How the states are linked:
state | ! @ ^ + ~ * $
Q547 | Q516 Q771 Q799 Q753 Q562 Q723 Q508
Q428 | Q610 Q874 Q769 Q181 Q741 Q967 Q730
Q967 | Q499 Q962 Q831 Q197 Q863 Q428 Q179
Q94 | Q781 Q47 Q554 Q76 Q787 Q636 Q163
Q381 | Q27 Q511 Q156 Q819 Q21 Q731 Q925
Q930 | Q883 Q524 Q534 Q173 Q731 Q21 Q927
Q504 | Q698 Q44 Q649 Q705 Q375 Q289 Q49
Q636 | Q757 Q534 Q524 Q69 Q23 Q94 Q249
Q925 | Q771 Q516 Q627 Q375 Q705 Q732 Q381
Q730 | Q77 Q507 Q708 Q890 Q672 Q179 Q428
Q139 | Q402 Q602 Q459 Q370 Q723 Q562 Q142
Q949 | Q95 Q192 Q237 Q508 Q129 Q974 Q753
Q47 | Q197 Q94 Q21 Q499 Q156 Q534 Q415
Q927 | Q602 Q402 Q950 Q289 Q732 Q705 Q930
Q253 | Q128 Q806 Q544 Q818 Q922 Q38 Q571
Q95 | Q949 Q819 Q292 Q511 Q218 Q492 Q31
Q769 | Q173 Q934 Q428 Q883 Q261 Q831 Q708
Q974 | Q492 Q261 Q990 Q398 Q934 Q949 Q798
Q950 | Q890 Q249 Q927 Q77 Q972 Q415 Q534
Q261 | Q10 Q974 Q741 Q686 Q769 Q192 Q384
Q398 | Q634 Q686 Q270 Q974 Q142 Q508 Q723
Q499 | Q967 Q76 Q49 Q47 Q992 Q610 Q649
Q571 | Q990 Q54 Q492 Q23 Q69 Q292 Q253
Q458 | Q21 Q417 Q197 Q831 Q27 Q883 Q625
Q352 | Q626 Q649 Q44 Q163 Q38 Q922 Q76
Q142 | Q524 Q883 Q757 Q934 Q398 Q417 Q139
Q375 | Q382 Q31 Q61 Q925 Q504 Q263 Q819
Q382 | Q375 Q753 Q429 Q771 Q698 Q384 Q192
Q990 | Q571 Q741 Q974 Q270 Q874 Q237 Q128
Q384 | Q263 Q798 Q672 Q913 Q708 Q382 Q261
Q554 | Q417 Q21 Q94 Q218 Q511 Q524 Q476
Q913 | Q732 Q723 Q797 Q384 Q602 Q771 Q686
Q972 | Q797 Q818 Q732 Q806 Q950 Q627 Q80
Q781 | Q94 Q197 Q417 Q962 Q205 Q757 Q491
Q459 | Q249 Q890 Q139 Q507 Q311 Q491 Q757
Q370 | Q136 Q708 Q507 Q139 Q798 Q186 Q934
Q525 | Q799 Q627 Q516 Q38 Q163 Q818 Q787
Q76 | Q962 Q499 Q218 Q94 Q292 Q69 Q352
Q205 | Q787 Q736 Q508 Q237 Q781 Q270 Q799
Q922 | Q507 Q77 Q136 Q249 Q253 Q352 Q69
Q21 | Q458 Q554 Q47 Q49 Q381 Q930 Q705
Q10 | Q261 Q492 Q54 Q731 Q173 Q819 Q263
Q511 | Q508 Q381 Q787 Q95 Q554 Q634 Q516
Q192 | Q819 Q949 Q863 Q27 Q831 Q261 Q382
Q24 | Q934 Q173 Q69 Q524 Q492 Q218 Q136
Q708 | Q289 Q370 Q730 Q602 Q384 Q698 Q769
Q818 | Q311 Q972 Q600 Q253 Q249 Q525 Q23
Q80 | Q597 Q23 Q731 Q54 Q534 Q156 Q972
Q263 | Q384 Q544 Q806 Q732 Q289 Q375 Q10
Q136 | Q370 Q289 Q922 Q402 Q544 Q44 Q24
Q741 | Q54 Q990 Q261 Q597 Q428 Q863 Q672
Q292 | Q237 Q992 Q95 Q787 Q76 Q571 Q38
Q27 | Q381 Q508 Q736 Q192 Q458 Q686 Q771
Q610 | Q428 Q69 Q173 Q534 Q54 Q499 Q77
Q597 | Q80 Q270 Q686 Q741 Q181 Q736 Q797
Q31 | Q753 Q375 Q38 Q516 Q44 Q544 Q95
Q600 | Q723 Q732 Q818 Q544 Q402 Q516 Q634
Q962 | Q76 Q967 Q129 Q781 Q237 Q874 Q626
Q270 | Q23 Q597 Q398 Q990 Q757 Q205 Q311
Q163 | Q491 Q415 Q476 Q352 Q525 Q249 Q94
Q602 | Q927 Q139 Q890 Q708 Q913 Q625 Q883
Q634 | Q398 Q731 Q23 Q492 Q524 Q511 Q600
Q49 | Q831 Q218 Q499 Q21 Q819 Q173 Q504
Q179 | Q649 Q626 Q698 Q952 Q429 Q730 Q967
Q69 | Q874 Q610 Q24 Q636 Q571 Q76 Q922
Q705 | Q625 Q476 Q415 Q504 Q925 Q927 Q21
Q698 | Q504 Q186 Q179 Q625 Q382 Q708 Q831
Q491 | Q163 Q952 Q562 Q626 Q799 Q459 Q781
Q508 | Q511 Q27 Q205 Q949 Q417 Q398 Q547
Q797 | Q972 Q311 Q913 Q672 Q890 Q188 Q597
Q77 | Q730 Q922 Q289 Q950 Q806 Q649 Q610
Q831 | Q49 Q129 Q967 Q458 Q192 Q769 Q698
Q402 | Q139 Q927 Q249 Q136 Q600 Q476 Q524
Q181 | Q534 Q757 Q883 Q428 Q597 Q197 Q890
Q507 | Q922 Q730 Q370 Q459 Q128 Q626 Q874
Q129 | Q218 Q831 Q962 Q417 Q949 Q934 Q186
Q516 | Q547 Q925 Q525 Q31 Q476 Q600 Q511
Q736 | Q156 Q205 Q27 Q863 Q197 Q597 Q188
Q732 | Q913 Q600 Q972 Q263 Q927 Q925 Q731
Q156 | Q736 Q787 Q381 Q992 Q47 Q80 Q627
Q429 | Q61 Q529 Q382 Q188 Q179 Q672 Q863
Q757 | Q636 Q181 Q142 Q874 Q270 Q781 Q459
Q23 | Q270 Q80 Q634 Q571 Q636 Q787 Q818
Q883 | Q930 Q142 Q181 Q769 Q686 Q458 Q602
Q952 | Q415 Q491 Q625 Q179 Q188 Q890 Q197
Q128 | Q253 Q672 Q798 Q311 Q507 Q529 Q990
Q197 | Q47 Q781 Q458 Q967 Q736 Q181 Q952
Q417 | Q554 Q458 Q781 Q129 Q508 Q142 Q562
Q874 | Q69 Q428 Q934 Q757 Q990 Q962 Q507
Q731 | Q686 Q634 Q80 Q10 Q930 Q381 Q732
Q625 | Q705 Q562 Q952 Q698 Q771 Q602 Q458
Q415 | Q952 Q163 Q705 Q649 Q627 Q950 Q47
Q289 | Q708 Q136 Q77 Q927 Q263 Q504 Q173
Q627 | Q188 Q525 Q925 Q61 Q415 Q972 Q156
Q54 | Q741 Q571 Q10 Q80 Q610 Q992 Q806
Q38 | Q529 Q61 Q31 Q525 Q352 Q253 Q292
Q524 | Q142 Q930 Q636 Q24 Q634 Q554 Q402
Q44 | Q186 Q504 Q352 Q476 Q31 Q136 Q218
Q649 | Q179 Q352 Q504 Q415 Q61 Q77 Q499
Q787 | Q205 Q156 Q511 Q292 Q94 Q23 Q525
Q723 | Q600 Q913 Q311 Q798 Q139 Q547 Q398
Q492 | Q974 Q10 Q571 Q634 Q24 Q95 Q544
Q753 | Q31 Q382 Q529 Q547 Q186 Q798 Q949
Q672 | Q806 Q128 Q384 Q797 Q730 Q429 Q741
Q218 | Q129 Q49 Q76 Q554 Q95 Q24 Q44
Q934 | Q24 Q769 Q874 Q142 Q974 Q129 Q370
Q806 | Q672 Q253 Q263 Q972 Q77 Q61 Q54
Q237 | Q292 Q863 Q949 Q205 Q962 Q990 Q529
Q992 | Q863 Q292 Q819 Q156 Q499 Q54 Q61
Q863 | Q992 Q237 Q192 Q736 Q967 Q741 Q429
Q798 | Q544 Q384 Q128 Q723 Q370 Q753 Q974
Q173 | Q769 Q24 Q610 Q930 Q10 Q49 Q289
Q626 | Q352 Q179 Q186 Q491 Q529 Q507 Q962
Q819 | Q192 Q95 Q992 Q381 Q49 Q10 Q375
Q562 | Q476 Q625 Q491 Q186 Q547 Q139 Q417
Q686 | Q731 Q398 Q597 Q261 Q883 Q27 Q913
Q529 | Q38 Q429 Q753 Q799 Q626 Q128 Q237
Q890 | Q950 Q459 Q602 Q730 Q797 Q952 Q181
Q799 | Q525 Q188 Q547 Q529 Q491 Q311 Q205
Q476 | Q562 Q705 Q163 Q44 Q516 Q402 Q554
Q249 | Q459 Q950 Q402 Q922 Q818 Q163 Q636
Q544 | Q798 Q263 Q253 Q600 Q136 Q31 Q492
Q311 | Q818 Q797 Q723 Q128 Q459 Q799 Q270
Q186 | Q44 Q698 Q626 Q562 Q753 Q370 Q129
Q61 | Q429 Q38 Q375 Q627 Q649 Q806 Q992
Q188 | Q627 Q799 Q771 Q429 Q952 Q797 Q736
Q771 | Q925 Q547 Q188 Q382 Q625 Q913 Q27
Q534 | Q181 Q636 Q930 Q610 Q80 Q47 Q950

The rows follow the links: the fewer symbols apart two states are, the more alike their rows tend to be.

Each row is also shifted at random along 7 hidden directions that mean nothing.

Some states, each with a row of numbers:
Q459: -154,-13,42,-24,8,3,3,0,37,33,-3,-32,21,42,6,-4,-24,-5,-5,-23,-13,-18,-2,10,15,2,-22,15,-34,-29,-9,-2,13,-15,-31,-7,-22,10,4,0,-22,-38,4,-27,-4,49,5,-29,3,1,-33,-19,19,0,-12,-20,33,24,-13,-18,14,-3,25,11,-17,-16,6
Q636: 79,-1,-21,47,5,-6,44,35,-29,11,12,18,9,27,22,8,5,-19,34,-9,-32,-19,0,24,-31,-68,-16,-24,-51,87,-8,-54,38,38,2,-11,-36,69,-43,10,26,-3,15,14,46,11,-9,3,-20,13,-12,12,-40,-15,-9,-12,-144,17,72,-8,19,46,20,-44,15,3,3
Q781: 7,-30,-22,40,-10,-19,20,66,-39,17,24,-1,8,10,15,7,-14,-29,10,-1,-37,-19,21,10,-8,-48,-8,-37,-18,36,-32,-48,38,14,1,-18,-8,11,-44,-19,-8,-5,7,10,18,27,5,-40,14,-7,4,33,-12,11,1,-66,-56,-12,17,-59,18,46,25,-46,10,24,-46
Q163: -27,4,23,15,-4,13,2,32,-15,-18,5,-24,16,-9,-12,9,-22,3,19,-11,-6,29,43,3,0,13,-25,-30,8,-14,-15,-9,-3,-3,-19,17,-24,-8,-14,25,-8,-18,-34,-35,0,-6,-24,2,-36,-53,3,2,19,18,-23,-73,25,-30,25,-30,41,55,-8,-21,18,-1,-36
Q626: 112,21,-9,-16,42,14,-5,-9,-10,6,3,-27,-2,38,33,18,-5,-33,15,-14,-20,-29,7,24,-16,-13,18,59,-36,47,28,-66,49,-29,-23,-12,-21,33,-21,60,-6,-28,5,37,10,35,4,61,2,23,-14,-10,-2,-24,-12,34,-34,47,26,-22,14,31,8,-64,-17,23,36
Q547: 47,17,-10,0,1,3,0,-14,5,-1,23,-7,0,-16,24,12,26,1,-22,-11,-3,22,5,-13,-10,30,24,0,14,-6,6,13,6,-15,-1,3,18,-10,4,14,-3,1,4,15,-5,-15,-4,13,17,-10,-6,16,-6,-3,18,16,36,-15,-7,-9,1,17,-22,-14,1,-23,-16
Q798: -130,-22,23,0,-10,-15,-9,-6,31,21,8,-2,17,2,-18,-12,19,1,17,16,-8,36,24,-15,31,3,-5,-19,-7,-34,21,37,1,20,-15,41,-2,-10,28,21,-22,-31,-28,-24,-44,-20,-9,-3,-4,-30,1,7,14,-22,12,-46,27,-7,62,1,39,-9,-19,40,-31,16,-27
Q47: 35,-2,12,-5,2,-8,0,-31,6,3,-25,-18,-35,-43,-47,-8,-20,-2,-11,-21,21,12,36,-2,8,17,-11,-29,14,-27,24,21,-54,0,-10,13,7,-20,-21,26,38,-4,-37,-41,-5,-60,-18,22,-41,-15,0,-18,20,-3,-45,3,5,15,28,12,-31,12,-32,-3,9,-3,-4
Q375: 34,4,-31,34,12,-7,2,23,-25,-20,22,25,-20,5,21,1,4,-10,25,17,-16,17,-51,18,-26,-43,-6,-3,6,31,-43,-26,25,30,22,-16,3,24,5,-49,10,44,30,16,7,29,-11,-6,13,23,15,27,-14,-13,8,17,-79,-21,15,0,17,-17,5,30,5,17,-6
Q249: 174,42,-8,-38,-1,66,-20,-29,-24,-14,-38,53,17,53,37,42,9,-4,-41,-29,48,-16,-37,5,-34,48,31,103,43,44,10,-4,26,-38,-14,-38,-1,12,-29,-17,3,43,25,35,34,25,31,22,30,19,1,21,17,69,19,67,37,8,-90,37,-45,13,-32,-34,1,-48,78
Q511: -21,-9,14,-9,-5,-21,2,21,28,-6,5,-40,15,5,28,-23,6,31,-13,-9,-22,-19,-35,-17,21,23,-28,-16,17,-24,-62,17,0,-26,43,4,6,2,22,-56,-13,2,38,-39,-6,60,27,-77,18,18,-1,-7,-25,-10,12,-2,30,-10,-93,-11,-11,6,55,6,20,-28,11
Q61: 154,24,-44,0,8,27,-6,0,-35,-47,5,11,-2,-3,3,6,-6,-13,22,28,1,18,4,8,-38,-10,11,19,-2,25,-11,-38,32,-12,-7,-11,-2,-12,-9,19,18,19,6,46,25,17,-16,53,0,13,24,16,14,33,-2,1,4,-24,12,16,29,1,-6,-18,41,-9,5
Q428: -73,-1,-12,-14,3,16,6,-22,-29,-3,-35,10,-17,22,-35,22,-2,-12,-5,-18,41,-10,-17,13,-8,-15,5,79,-14,10,17,-31,18,-1,-39,-13,3,3,-11,32,0,10,7,47,5,-1,17,63,16,27,19,-5,24,19,-5,30,0,19,31,24,-22,-60,-5,5,-23,23,15
Q934: -88,12,-12,-13,-10,17,-7,29,-27,-21,-34,22,23,15,3,7,5,0,-11,-14,7,5,-18,-30,3,12,22,54,1,16,-17,-16,4,-12,-9,0,15,10,-14,0,-25,25,23,22,-12,7,38,20,26,0,17,10,-6,26,5,25,26,-2,-27,17,1,-29,14,-4,-40,11,-15
Q602: -118,26,-5,21,-5,13,6,8,-20,-9,-15,29,-34,-20,-29,20,8,9,7,-2,34,18,11,-2,-6,4,20,21,5,-9,19,-4,-5,21,-27,2,9,-25,-2,29,-1,-1,-14,24,0,-39,-8,55,-21,-25,1,6,32,21,0,22,11,-3,18,13,-3,-24,-38,26,-35,1,-18
Q21: 65,29,8,3,-1,-7,0,11,-17,-9,-19,-9,-23,-64,-8,-11,-17,10,-28,-20,17,-2,21,-10,11,34,13,-28,13,-4,9,14,-50,3,23,2,29,-19,3,24,37,15,-23,-45,4,-46,-4,27,-39,-13,3,-6,9,-10,-32,23,33,0,-27,-12,-28,11,-12,-16,-3,-11,-9
Q311: -83,-18,-30,26,-33,11,7,68,-28,-33,43,-7,27,-15,-23,-5,-6,-5,26,33,-32,50,82,-20,-6,12,-10,-52,4,-6,1,-3,29,31,-21,44,-22,-25,-21,36,-55,-34,-34,-7,25,-27,-37,15,-16,-38,39,44,-3,42,-1,-142,48,-79,30,-41,102,35,17,-12,26,3,-83
Q723: -33,13,-33,22,15,-2,36,16,3,-3,14,-8,4,30,39,-1,15,7,25,8,-27,-14,-61,12,-36,-35,11,29,-43,35,-9,-41,61,6,6,-29,-10,46,19,-5,-30,-6,56,41,28,73,22,19,18,43,-24,14,-35,-24,38,59,-62,29,10,1,10,-7,27,-15,-14,4,21
Q205: 2,-32,33,7,-47,-12,19,-97,8,58,31,36,2,-4,-76,17,43,-16,10,-32,18,34,52,-14,-8,37,-8,-6,1,-21,62,37,-29,4,-69,49,-12,-40,-9,82,-14,-43,-71,-18,-25,-81,2,57,-21,-51,-9,-2,31,10,39,-43,-17,15,137,30,-10,7,-78,0,2,20,-14
Q398: -23,-3,35,-34,-24,-43,26,-25,56,21,16,-53,38,36,8,-23,-40,6,5,17,-56,-24,7,-11,42,42,-6,0,-32,-47,-1,19,25,-29,-21,-13,-4,4,41,-1,-31,-30,-5,-52,-8,53,24,-22,22,11,-21,-24,-20,-27,20,-64,86,-2,-32,-54,37,11,64,-47,14,-40,-1
Q54: 127,-12,0,-39,16,-12,-10,-40,28,12,-7,-30,3,9,17,-15,-27,-5,15,19,-24,-37,-32,-5,4,-3,-6,-1,-10,13,31,4,12,2,27,-16,-9,26,10,-14,18,-5,-2,-7,9,-3,-7,-17,11,32,3,-16,-18,-16,-1,2,-21,22,-9,5,-16,8,30,-14,19,-13,46
Q136: 85,9,-22,64,11,-14,15,54,-21,-2,13,47,26,42,40,20,8,-26,38,10,-45,-14,-4,25,-18,-77,10,-54,-28,91,-22,-57,41,51,6,-16,-36,61,-51,-44,11,-1,23,21,8,21,-19,-35,0,-4,-5,7,-37,-9,-1,-19,-120,-29,48,-24,38,38,7,-26,-13,7,-2
Q381: 31,-16,29,38,-22,-38,27,-6,9,23,18,1,-12,-7,-30,-7,1,5,25,7,-26,-3,16,21,2,-1,-26,-62,-2,-14,-6,13,-3,25,-13,8,-1,4,25,-14,38,-8,-21,-47,4,2,-8,-21,-18,-21,4,2,-7,-39,9,-51,-33,-17,52,-27,27,-2,-1,5,25,-3,0
Q76: -120,-10,41,-8,-11,-29,-5,49,23,10,0,-52,41,87,-14,-19,-44,-9,27,10,-40,-42,-17,22,13,-30,-64,1,-50,-17,-75,-42,43,-21,-24,-8,-42,25,-1,-64,-32,-17,26,-18,-5,112,25,-86,29,-8,-5,-19,4,2,-9,-99,8,-37,-29,-47,64,3,75,7,30,10,7
Q507: -28,-17,-5,-14,19,4,9,-41,17,32,-12,5,-10,23,6,6,12,-7,11,-26,14,-4,-1,1,-6,-25,18,28,-28,26,44,-10,-4,3,-16,4,-23,24,-2,51,3,-34,-8,17,-17,-14,1,39,-5,9,-31,-31,24,-20,-11,40,-46,48,67,24,-18,-6,-15,-2,-39,37,28
Q625: -61,27,17,30,-25,1,13,5,-44,-19,-1,40,-10,5,-54,44,2,-11,10,4,31,45,35,24,-12,31,14,36,-7,-10,24,-28,21,-6,-80,-4,15,-30,9,61,-9,-5,-32,12,-1,-10,0,88,-13,-55,17,9,34,25,-8,-52,55,-26,65,-16,51,-11,-30,-18,-32,19,-45
Q874: 46,-17,15,-13,-11,-4,-7,-29,-15,46,-14,62,28,47,-20,23,4,-38,2,-24,6,-12,31,-5,4,-1,-2,19,-7,16,38,-1,7,10,-48,9,-30,10,-23,4,-7,-12,-35,23,-10,-32,14,3,23,-15,-3,6,22,29,17,-24,-17,-7,46,5,6,1,-25,-11,-8,-5,6
Q797: -42,-21,-16,-2,-18,-7,5,21,-20,-4,35,8,13,-10,2,-4,-25,-6,-8,23,-9,13,11,-15,8,-6,-9,-35,28,-32,-5,22,21,18,1,3,4,-39,-3,-29,-24,-8,-16,11,36,-6,-26,-36,16,-4,18,26,22,29,-5,-53,30,-30,-27,-20,22,4,8,12,23,-39,-46
Q508: 0,0,-2,-19,-31,-8,2,-16,4,24,13,1,26,4,-5,-6,7,8,-27,0,-4,4,1,-6,6,74,4,42,20,-33,-18,15,11,-30,-13,1,20,-23,20,9,-22,-9,3,-16,-1,27,39,-4,32,5,-3,6,-5,14,24,-25,82,-13,-40,-11,21,0,27,-17,13,-39,-16
Q627: -55,-27,1,-9,-18,24,-18,-3,-17,-1,10,22,-32,19,-34,12,28,0,-11,-5,45,8,-42,22,-23,3,-50,11,25,-25,-21,23,20,4,-8,-11,4,-28,2,-25,-9,25,4,17,19,26,14,-28,6,-1,10,28,37,41,7,3,-5,3,12,24,-11,-35,-26,52,35,-14,19
Q77: -30,14,40,-29,11,20,1,-35,17,-11,-28,-38,-3,17,-15,-4,-16,-2,8,-12,31,5,-9,5,7,9,-15,46,-25,-12,36,-8,4,-17,-30,-6,-20,8,14,42,18,-12,-16,-14,-14,3,-7,50,-10,8,-3,-37,30,-6,-21,30,40,40,28,40,-3,-14,-10,20,-12,13,37
Q192: -3,-29,12,1,5,-31,-14,-24,24,34,25,-5,-16,-8,-17,-24,6,-12,-13,18,-24,-2,-10,-7,17,-10,-4,-39,4,-34,-11,27,-16,6,9,2,22,-11,25,-30,7,4,-8,-13,-22,4,8,-39,26,17,-4,-7,-12,-28,5,-2,-5,11,6,-3,-10,-19,9,11,-4,-2,6
Q10: 29,15,12,11,-20,-9,2,-16,-2,-13,-3,7,4,-20,-45,-18,-20,10,39,32,-16,25,33,5,6,19,-6,-9,-4,-7,24,5,6,16,-22,16,6,-7,29,40,0,-15,-27,-36,-16,-29,-22,53,-15,-33,32,-11,-13,5,-3,-71,52,-43,60,-7,58,-14,-12,-5,18,8,-15

From each start, follow one symbol. Which state do you reach?
Answer with the state's name.
start -47,15,-57,42,4,13,0,66,-53,-65,34,3,-35,-104,2,0,19,7,0,32,19,67,53,-22,-3,13,26,-28,36,-15,-2,-5,-31,31,30,36,44,-49,6,55,-11,9,-2,11,12,-81,-30,68,-43,-26,43,47,-23,13,-18,-15,23,-36,10,-20,16,9,-15,14,4,19,-80
$ Q27
start 3,-13,-56,26,15,11,-12,17,-35,0,31,25,-8,12,-6,10,20,-36,12,25,-2,14,-16,5,-35,-44,-12,5,13,12,-22,-28,53,21,0,-5,1,-13,-11,-27,-7,21,12,59,18,22,-17,-4,16,18,20,22,7,6,9,6,-56,-5,34,-6,21,-9,-2,0,15,14,-31
^ Q382
start -5,-15,-3,16,1,0,29,-4,5,21,14,13,32,63,-9,7,26,-11,30,10,-28,-26,-47,31,-35,-44,-23,1,-40,55,-24,-30,54,18,-7,-11,-26,54,-9,-37,-9,4,43,17,32,63,17,-17,17,35,-1,16,-33,6,41,-2,-96,35,48,15,-9,-9,22,-14,37,0,35
* Q787
start 99,23,-21,1,23,-2,5,44,4,-14,10,-38,6,-22,75,10,-24,-2,-16,-21,-42,-16,17,-10,7,15,35,-15,-4,12,-12,-14,19,-23,26,-10,18,-4,-16,-8,-1,-9,21,9,9,36,3,-28,12,15,-19,-12,-32,-18,-5,21,28,-2,-84,-51,-11,50,28,-41,-20,-42,-10
! Q476
start -97,-15,37,-20,0,-1,-9,32,29,2,-12,-59,21,-1,-4,-7,-19,21,-18,-29,2,-17,2,-6,29,18,-45,-15,-6,-31,-30,22,-46,-29,5,11,-12,-5,9,-21,-11,-15,-12,-54,-10,14,8,-49,-23,-9,-2,-13,7,-15,-32,-31,20,15,-45,-21,-9,32,22,2,23,-14,2
^ Q554
start 97,-24,-34,-28,12,-26,16,-18,-8,10,22,-21,-6,-10,8,-18,-35,-23,25,31,-42,-2,31,1,3,-2,12,9,-37,9,36,-24,24,7,-10,11,-13,10,19,60,-7,-20,-28,12,9,-11,-13,51,-2,25,10,-15,-24,-20,-4,-20,1,26,46,-4,40,19,28,-49,8,-4,8
+ Q597
start 20,22,8,-23,34,-11,6,18,26,-23,-14,-88,7,-23,56,-27,-32,11,3,-6,-51,-26,8,5,26,3,21,30,-41,20,-6,-54,-10,-46,22,5,17,36,2,53,0,-18,27,-10,-27,30,26,34,3,25,-7,-39,-51,-60,-15,46,3,50,-41,-32,0,30,50,-47,-27,27,13
* Q934
start 40,-13,-19,3,-21,-2,-4,-16,-10,5,7,55,24,16,3,17,30,-8,2,24,-11,-1,12,-19,-1,15,36,2,17,8,-9,10,10,12,-3,-3,14,-8,2,-12,-21,21,7,17,-11,-7,24,-11,34,-1,18,20,-24,21,40,-15,11,-37,-4,6,22,-13,-5,-13,1,-19,-13
* Q949
start -37,-20,37,3,-17,-26,-24,-8,-2,23,-5,41,-23,-39,-42,11,12,1,-35,-7,19,16,35,-18,43,5,3,-50,38,-43,15,46,-67,14,-3,19,26,-51,5,-4,10,7,-49,-29,-43,-78,-4,-30,8,-29,-2,-1,29,6,-20,-23,41,-20,5,-6,-25,-16,-38,23,-32,21,-34
$ Q698
start -47,5,34,-5,-13,-19,2,-14,7,12,25,15,-3,30,-48,14,2,-22,13,24,-9,22,-4,5,-6,-1,-29,21,0,-35,2,1,49,-6,-42,-8,2,-30,26,-14,-20,-2,-9,23,-21,36,7,15,35,-6,-2,2,22,-4,17,-44,45,-23,31,-15,55,-50,-12,3,-14,6,-20
~ Q698
start 41,1,22,-4,22,12,-1,-45,51,17,-16,-25,-15,17,13,-13,-7,4,10,-29,1,2,8,15,-2,-16,11,-16,-36,30,62,-13,-42,7,-6,20,-44,46,-9,43,27,-45,-29,-11,-22,-29,-21,42,-39,-6,-28,-28,0,-41,-18,45,-69,44,68,23,-13,36,-39,-8,-25,24,48
+ Q249
start 65,0,-28,-15,4,7,4,-9,-14,-23,23,-8,32,31,5,11,-8,-35,3,17,-6,31,35,-21,-9,35,10,49,25,-16,-2,-12,41,-39,-28,30,3,-28,-11,26,-35,-1,-8,25,5,12,1,28,21,-5,22,21,5,22,13,-51,78,-25,-22,-16,50,10,9,-50,9,-9,-24
$ Q237
start -24,-15,-2,9,-9,8,-14,35,-41,-9,-19,50,-18,-68,-6,7,12,-2,-64,-14,34,13,14,-27,4,24,22,-32,63,-45,-24,49,-50,4,18,-6,43,-51,-19,-33,2,43,-25,-9,-4,-63,-5,-44,2,-14,6,19,10,35,-13,2,68,-38,-76,5,-61,-13,-21,11,-24,-22,-48
^ Q197
start -49,-28,45,-18,-25,-3,-7,-67,49,56,3,7,-2,67,-29,-3,11,-5,1,-11,25,-33,-66,25,4,-13,-49,-11,-1,-29,11,45,25,1,-26,-6,-25,0,24,-55,2,-15,-16,-14,12,48,-4,-75,21,15,-29,-21,56,2,17,14,-10,35,3,30,-24,-34,-4,54,25,-27,63
! Q797
start 79,21,-14,34,-3,-8,42,-16,11,26,24,21,13,46,30,5,22,11,40,11,-39,-14,-57,37,-38,-48,-4,-30,-35,61,18,-22,47,31,-3,-11,-26,53,0,-28,10,0,42,13,39,52,-4,-8,-2,13,-27,7,-39,-35,36,31,-126,19,62,3,15,18,1,-6,-11,-12,38
! Q723
start -43,-32,-13,13,-4,1,-20,25,-9,-6,19,10,33,14,-6,-16,10,5,17,11,2,1,-3,-10,-4,-26,-17,-49,8,-8,-50,7,-9,9,15,25,-7,4,-25,-42,-16,-7,19,16,-4,12,-2,-65,-1,-21,17,25,-9,12,9,-42,-49,-33,4,4,17,10,3,30,53,12,-20
^ Q95
start -41,0,15,-3,6,-22,-3,11,31,-9,24,-36,23,9,-4,-25,-20,21,10,4,-42,-7,-1,-9,29,0,-21,-25,-9,2,-27,-4,-4,-17,23,10,7,14,19,-6,-10,-8,34,-22,-24,44,19,-27,-7,-1,4,-10,-29,-33,8,-29,0,-22,-5,-16,31,11,32,15,15,20,-1
* Q492
